Here is a tiny trained network, its code and every weight. The questions are about switching its units off for an input and a class, where a switched-off unit gives its printed mean instead of its output.

import numpy as np


def w(rows, s, z=0):
    codes = np.array(rows[::2]) - 128.0
    scale = np.full(codes.shape[1], s)
    scale[-1] = z or s
    return codes * scale


def f(y):
    return y / 2 * (1 + np.tanh(0.7978845608 * (y + 0.044715 * y**3)))


def log_softmax(a):
    a = a - a.max(-1, keepdims=True)
    return a - np.log(np.exp(a).sum(-1, keepdims=True))


def net(x, mask):
    res = np.array(x, float).reshape(1, 8) / 4 @ E
    y = f(res @ A[0][:, :-1].T + A[0][:, -1])
    res = res + np.where(mask, y, B[0][:, -1]) @ B[0][:, :-1]
    return log_softmax(res[-1] @ U[:, :-1].T + U[:, -1])


A, B = {}, {}
E = w([
[145,155,155,183,167,177,189],'x0',
[101,88,112,12,77,145,64],'x1',
[89,77,38,161,71,162,146],'x2',
[119,81,138,63,138,141,106],'x3',
[221,118,136,118,62,139,138],'x4',
[73,149,163,214,65,71,50],'x5',
[201,88,65,89,168,74,119],'x6',
[150,5,165,163,118,116,221],'x7',
],0.011)
A[0] = w([
[134,133,107,140,135,145,239,115],'N0',
[146,150,196,124,126,89,85,2],'N1',
[118,162,151,151,62,198,60,106],'N2',
[122,143,131,29,110,73,89,163],'N3',
[174,184,103,150,131,111,143,84],'N4',
[147,73,212,165,101,147,153,110],'N5',
[116,123,130,169,120,153,102,3],'N6',
[148,120,187,155,71,93,202,86],'N7',
[91,98,76,186,111,52,73,153],'N8',
[93,141,159,149,150,152,130,15],'N9',
[192,70,52,89,65,71,153,77],'N10',
[151,185,148,137,72,192,88,51],'N11',
[113,178,168,147,53,156,59,79],'N12',
[110,140,135,1,133,109,87,76],'N13',
],0.013,0.0037)
B[0] = w([
[90,15,187,123,97,194,176,215],'N0',
[128,129,115,153,146,200,176,168],'N1',
[50,100,32,69,60,90,97,211],'N2',
[178,55,178,172,191,180,165,245],'N3',
[179,227,57,183,134,78,87,172],'N4',
[202,165,176,199,197,55,46,200],'N5',
[120,139,115,128,154,130,111,144],'N6',
[197,152,225,217,227,144,140,199],'N7',
[163,237,88,169,87,33,86,230],'N8',
[129,83,148,146,97,164,122,158],'N9',
[78,2,178,145,148,227,192,245],'N10',
[53,125,82,105,88,97,119,183],'N11',
[39,121,120,74,67,149,80,221],'N12',
[228,101,186,143,243,185,113,254],'N13',
],0.0099,0.014)
U = w([
[66,173,103,134,54,67,15,221],'0',
[241,191,146,156,193,89,15,209],'1',
[117,1,128,101,143,184,155,9],'2',
],0.0079,0.0014)

Each question gives the input, the list of numbers given to net, and the class t.
The units are the neurons (one row each of A and B). Each row of codes is followed by its name. A weight is (code - 128) times the scale printed after its matrix; where a second scale follows, it is the last column's (A, B and U).
mask holds one flag per neuron, in row order. A switched-off neuron (its flag False) gives its mean, the last column of its row in B, instead of its output. The means were averaged over made-up inputs and are rounded, as every weight is.
A unit's drop is (log p(t) with every unit on - log p(t) with that unit switched off) / (log p(t) with every unit on - log p(t) with every unit switched off).
The circuit of an input: a set's keep is (log p(t) with only the set's units on - log p(t) with every unit switched off) / (log p(t) with every unit on - log p(t) with every unit switched off). Starting from the 12 units with the biggest drops (on a tie, the unit counted first), units are removed one at a time, each time the one whose removal leaves the highest keep (on an exact tie, the one counted first), for as long as the keep stays at least 0.8.
circuit, biggest first: the units of the circuit, biggest drop first
unit that matters most: the unit with the biggest drop
top k neurons: the k neurons with the biggest drops, biggest first
drop of u: that unit's drop, to one decimal
input [2,-6,1,2,-3,6,-7,3], class 1: unit that matters most => N7
input [6,6,-3,-5,8,7,1,4], class 1: top 2 neurons => (N7; N5)
input [-7,-4,-6,-6,-3,-3,7,2], class 2: top 4 neurons => (N5; N8; N10; N7)
input [4,2,3,1,-5,-3,1,-7], class 1: top 2 neurons => (N10; N0)
input [-6,6,2,-1,-6,6,5,-2], class 1: top 2 neurons => (N8; N13)
input [-1,8,2,-1,-5,5,3,-7], class 1: top 4 neurons => (N13; N3; N8; N10)
input [1,2,-1,4,-1,-6,-7,8], class 1: top 3 neurons => (N5; N10; N7)
input [2,-7,4,2,8,-1,1,-5], class 0: top 2 neurons => (N13; N4)
input [-2,5,-8,-2,2,2,-7,5], class 1: top 2 neurons => (N5; N10)
input [5,7,0,-6,-6,-1,3,-2], class 1: top 2 neurons => (N10; N0)
input [0,7,8,5,-6,2,4,-8], class 1: top 2 neurons => (N8; N13)
input [-7,8,-1,-7,4,0,-3,-4], class 2: drop of N3 => 0.6
input [7,-1,4,6,7,4,-5,8], class 1: drop of N5 => 0.8
input [-6,-7,-1,2,-3,-2,-6,2], class 1: circuit, biggest first => (N10)
